Here is a tiny trained network, its code and every weight. The questions are about switching its units off for an input and a target symbol, where a switched-off unit gives its printed mean instead of its output.

import numpy as np


def w(rows, s, z=0):
    codes = np.array(rows[::2]) - 128.0
    scale = np.full(codes.shape[1], s)
    scale[-1] = z or s
    return codes * scale


def f(y):
    return np.maximum(y, 0)


def softmax(a):
    e = np.exp(a - a.max(-1, keepdims=True))
    return e / e.sum(-1, keepdims=True)


def log_softmax(a):
    a = a - a.max(-1, keepdims=True)
    return a - np.log(np.exp(a).sum(-1, keepdims=True))


def net(x, mask):
    ids = ['βγδεημψω'.index(c) for c in x.split()]
    T = len(ids)
    res = E[ids] + P[:T]
    r = res
    for j in range(3):
        rows = slice(2 * j, 2 * j + 2)
        q, k, v = (r @ M[0][rows].T for M in (Q, K, V))
        z = softmax(np.where(np.tri(T) > 0, q @ k.T / 2**0.5, -1e9)) @ v
        o = O[0][rows]
        res = res + np.where(mask[j], z, o[:, -1]) @ o[:, :-1]
    y = f(res @ A[0][:, :-1].T + A[0][:, -1])
    res = res + np.where(mask[3:15], y, B[0][:, -1]) @ B[0][:, :-1]
    return log_softmax(res[-1] @ U[:, :-1].T + U[:, -1])


Q, K, V, O, A, B = {}, {}, {}, {}, {}, {}
E = w([
[174,22,155],'β',
[59,99,185],'γ',
[75,180,47],'δ',
[60,92,36],'ε',
[101,187,207],'η',
[86,73,136],'μ',
[189,150,95],'ψ',
[1,188,112],'ω',
],0.013)
P = w([
[246,251,124],'0',
[208,95,94],'1',
[204,79,92],'2',
[211,74,105],'3',
[195,87,123],'4',
[214,58,127],'5',
[198,63,153],'6',
[218,81,149],'7',
[217,77,156],'8',
[205,63,165],'9',
[219,74,173],'10',
[213,70,177],'11',
[220,81,179],'12',
[208,65,179],'13',
],0.0029)
Q[0] = w([
[207,170,121],'H0',
[161,189,94],'H0',
[73,212,177],'H1',
[225,255,189],'H1',
[140,181,202],'H2',
[9,152,54],'H2',
],0.035)
K[0] = w([
[196,186,70],'H0',
[165,144,50],'H0',
[78,208,168],'H1',
[208,254,103],'H1',
[123,201,146],'H2',
[69,33,211],'H2',
],0.037)
V[0] = w([
[143,46,122],'H0',
[142,120,123],'H0',
[52,91,204],'H1',
[35,77,2],'H1',
[110,145,193],'H2',
[128,143,65],'H2',
],0.0069)
O[0] = w([
[105,127,57,129],'H0',
[139,122,118,111],'H0',
[178,96,184,252],'H1',
[50,2,125,240],'H1',
[157,135,147,138],'H2',
[116,141,86,121],'H2',
],0.0064,0.0022)
A[0] = w([
[113,163,22,18],'N0',
[219,182,116,3],'N1',
[51,88,173,170],'N2',
[85,77,146,75],'N3',
[123,109,202,210],'N4',
[188,20,190,184],'N5',
[203,71,42,41],'N6',
[78,79,73,103],'N7',
[202,11,149,132],'N8',
[144,63,190,105],'N9',
[213,82,229,91],'N10',
[129,87,225,53],'N11',
],0.012,0.0049)
B[0] = w([
[112,119,253,155],'N0',
[97,49,107,147],'N1',
[118,111,26,254],'N2',
[156,110,168,179],'N3',
[104,211,150,210],'N4',
[212,183,105,218],'N5',
[156,41,93,160],'N6',
[112,169,196,203],'N7',
[39,145,221,199],'N8',
[159,128,79,176],'N9',
[169,25,175,186],'N10',
[122,81,43,167],'N11',
],0.027,0.0073)
U = w([
[173,131,158,131],'β',
[190,145,60,187],'γ',
[101,179,165,234],'δ',
[64,96,153,71],'ε',
[117,127,123,27],'η',
[153,253,142,87],'μ',
[93,4,87,95],'ψ',
[30,142,66,254],'ω',
],0.0068,0.0027)

Each question gives the input, a string of symbols that net reads in full, and the target symbol t.
The units are the heads (2 rows each of Q, K, V and O) and the neurons (one row each of A and B). Each row of codes is followed by its name. A weight is (code - 128) times the scale printed after its matrix; where a second scale follows, it is the last column's (O, A, B and U).
mask holds one flag per unit, heads first, then neurons. A switched-off unit (its flag False) gives its mean, the last column of its rows in O or B, instead of its output. The means were averaged over made-up inputs and are rounded, as every weight is.
A unit's drop is (log p(t) with every unit on - log p(t) with that unit switched off) / (log p(t) with every unit on - log p(t) with every unit switched off).
The circuit of an input: a set's keep is (log p(t) with only the set's units on - log p(t) with every unit switched off) / (log p(t) with every unit on - log p(t) with every unit switched off). Starting from the 12 units with the biggest drops (on a tie, the unit counted first), units are removed one at a time, each time the one whose removal leaves the highest keep (on an exact tie, the one counted first), for as long as the keep stays at least 0.8.
circuit, biggest first: the units of the circuit, biggest drop first
most important unit: the unit with the biggest drop
top k neurons: the k neurons with the biggest drops, biggest first
heads that matter: for each layer, one digit per head in row order, 1 if its drop is at least 0.15 and else 0, layers parted by /
drop of u: that unit's drop, to one decimal
input δ ω ω η ω μ, target μ: most important unit	N5
input ω ω η ψ ψ ω δ δ δ ψ ψ μ, target μ: circuit, biggest first	N5, N4
input ω ε μ ε δ, target δ: circuit, biggest first	N0, N2
input β μ γ γ δ δ ω ψ, target ψ: circuit, biggest first	N1, N4, H1
input η γ ω δ δ γ δ δ β ψ η μ ψ η, target ψ: heads that matter	011
input μ δ β, target β: heads that matter	000
input ω ψ ε η, target γ: heads that matter	010
input β η η ω ω γ η ω γ γ, target γ: top 3 neurons	N5, N11, N9
input δ μ γ β γ β, target β: top 2 neurons	N5, N8
input ω γ η ω ε β ω ψ η ω η, target γ: top 2 neurons	N8, N11
input η δ δ, target δ: top 2 neurons	N0, N2
input ψ δ δ δ δ ω ω ε, target ε: top 4 neurons	N7, N8, N4, N3
input δ δ ψ δ γ δ γ δ δ γ η γ η, target ω: drop of H1	0.7
input η ω ψ ω δ β δ ω ε η, target ψ: most important unit	N10
input ψ γ ω δ δ η, target μ: drop of H1	1.4
input η ω ω ε, target ε: drop of N8	0.2
